Below are the code and all the weights of a small trained network. Each question names an input and a class and asks about switching units off, where a switched-off unit gives its printed mean instead of its output.

import numpy as np


def w(rows, s, z=0):
    codes = np.array(rows[::2]) - 128.0
    scale = np.full(codes.shape[1], s)
    scale[-1] = z or s
    return codes * scale


def f(y):
    return np.maximum(y, 0)


def log_softmax(a):
    a = a - a.max(-1, keepdims=True)
    return a - np.log(np.exp(a).sum(-1, keepdims=True))


def net(x, mask):
    res = np.array(x, float).reshape(1, 6) / 4 @ E
    y = f(res @ A[0][:, :-1].T + A[0][:, -1])
    res = res + np.where(mask, y, B[0][:, -1]) @ B[0][:, :-1]
    return log_softmax(res[-1] @ U[:, :-1].T + U[:, -1])


A, B = {}, {}
E = w([
[128,128,129],'x0',
[34,212,75],'x1',
[131,131,135],'x2',
[124,122,121],'x3',
[123,123,118],'x4',
[56,66,255],'x5',
],0.0086)
A[0] = w([
[78,118,172,83],'n0',
[117,87,183,209],'n1',
[111,117,141,81],'n2',
[160,128,96,81],'n3',
[121,146,175,94],'n4',
[174,171,87,79],'n5',
[51,242,120,97],'n6',
[147,164,88,78],'n7',
[163,104,162,123],'n8',
[250,84,160,39],'n9',
[121,85,178,91],'n10',
[119,131,124,254],'n11',
[171,160,122,79],'n12',
[146,137,91,84],'n13',
[166,197,139,90],'n14',
[76,145,166,209],'n15',
[154,145,127,107],'n16',
[158,67,95,155],'n17',
[155,92,135,76],'n18',
[86,101,173,94],'n19',
[113,156,124,170],'n20',
],0.015,0.0077)
B[0] = w([
[131,37,87,193],'n0',
[161,166,107,254],'n1',
[81,62,61,140],'n2',
[104,94,130,155],'n3',
[122,57,51,158],'n4',
[130,92,126,186],'n5',
[108,125,216,254],'n6',
[88,81,100,172],'n7',
[95,172,121,179],'n8',
[65,138,198,206],'n9',
[119,128,100,194],'n10',
[254,172,125,236],'n11',
[73,85,93,151],'n12',
[126,108,102,157],'n13',
[113,57,116,155],'n14',
[166,130,129,246],'n15',
[128,126,81,142],'n16',
[124,166,157,180],'n17',
[93,143,143,151],'n18',
[104,128,81,199],'n19',
[149,150,183,182],'n20',
],0.0095,0.0092)
U = w([
[77,2,72,17],'0',
[185,146,127,255],'1',
[43,162,179,11],'2',
[207,139,121,155],'3',
[191,152,112,155],'4',
[180,162,106,161],'5',
],0.015,0.0046)

Each question gives the input, the list of numbers given to net, and the class t.
The units are the neurons (one row each of A and B). Each row of codes is followed by its name. A weight is (code - 128) times the scale printed after its matrix; where a second scale follows, it is the last column's (A, B and U).
mask holds one flag per neuron, in row order. A switched-off neuron (its flag False) gives its mean, the last column of its row in B, instead of its output. The means were averaged over made-up inputs and are rounded, as every weight is.
A unit's drop is (log p(t) with every unit on - log p(t) with that unit switched off) / (log p(t) with every unit on - log p(t) with every unit switched off).
The circuit of an input: a set's keep is (log p(t) with only the set's units on - log p(t) with every unit switched off) / (log p(t) with every unit on - log p(t) with every unit switched off). Starting from the 12 units with the biggest drops (on a tie, the unit counted first), units are removed one at a time, each time the one whose removal leaves the highest keep (on an exact tie, the one counted first), for as long as the keep stays at least 0.8.
circuit, biggest first: the units of the circuit, biggest drop first
most important unit: the unit with the biggest drop
k most important neurons: the k neurons with the biggest drops, biggest first
drop when u is switched off: that unit's drop, to one decimal
input [-1,8,-3,5,7,-3], class 2: circuit, biggest first : [n6]
input [-2,6,5,-5,-3,-6], class 0: circuit, biggest first : [n7, n14]
input [1,-4,-5,-5,0,7], class 0: 4 most important neurons : [n0, n4, n19, n2]
input [5,5,-7,-6,0,5], class 5: circuit, biggest first : [n9, n15]
input [7,-8,6,-6,-3,6], class 2: 2 most important neurons : [n9, n8]
input [1,7,2,8,2,6], class 1: 2 most important neurons : [n15, n9]
input [-6,-7,3,-5,0,5], class 2: 2 most important neurons : [n9, n8]
input [5,5,-2,-6,-7,-8], class 0: 2 most important neurons : [n7, n14]
input [4,8,1,-3,6,-8], class 0: 3 most important neurons : [n7, n14, n5]
input [-6,0,5,4,6,7], class 0: 2 most important neurons : [n0, n4]
input [4,7,-2,-2,2,-7], class 0: 2 most important neurons : [n7, n14]
input [2,8,-4,8,3,6], class 1: 4 most important neurons : [n15, n9, n11, n0]
input [-3,8,-8,-5,-6,-7], class 2: 2 most important neurons : [n6, n0]
input [-8,8,-7,0,-6,8], class 0: 2 most important neurons : [n0, n4]
input [8,-8,-8,-5,1,-6], class 2: most important unit : n9
input [8,2,-5,5,-1,5], class 3: drop when n12 is switched off : 0.1
input [-1,6,-3,8,5,6], class 1: drop when n15 is switched off : 0.3
input [-3,1,-6,-4,-1,-8], class 0: drop when n11 is switched off : 0.0
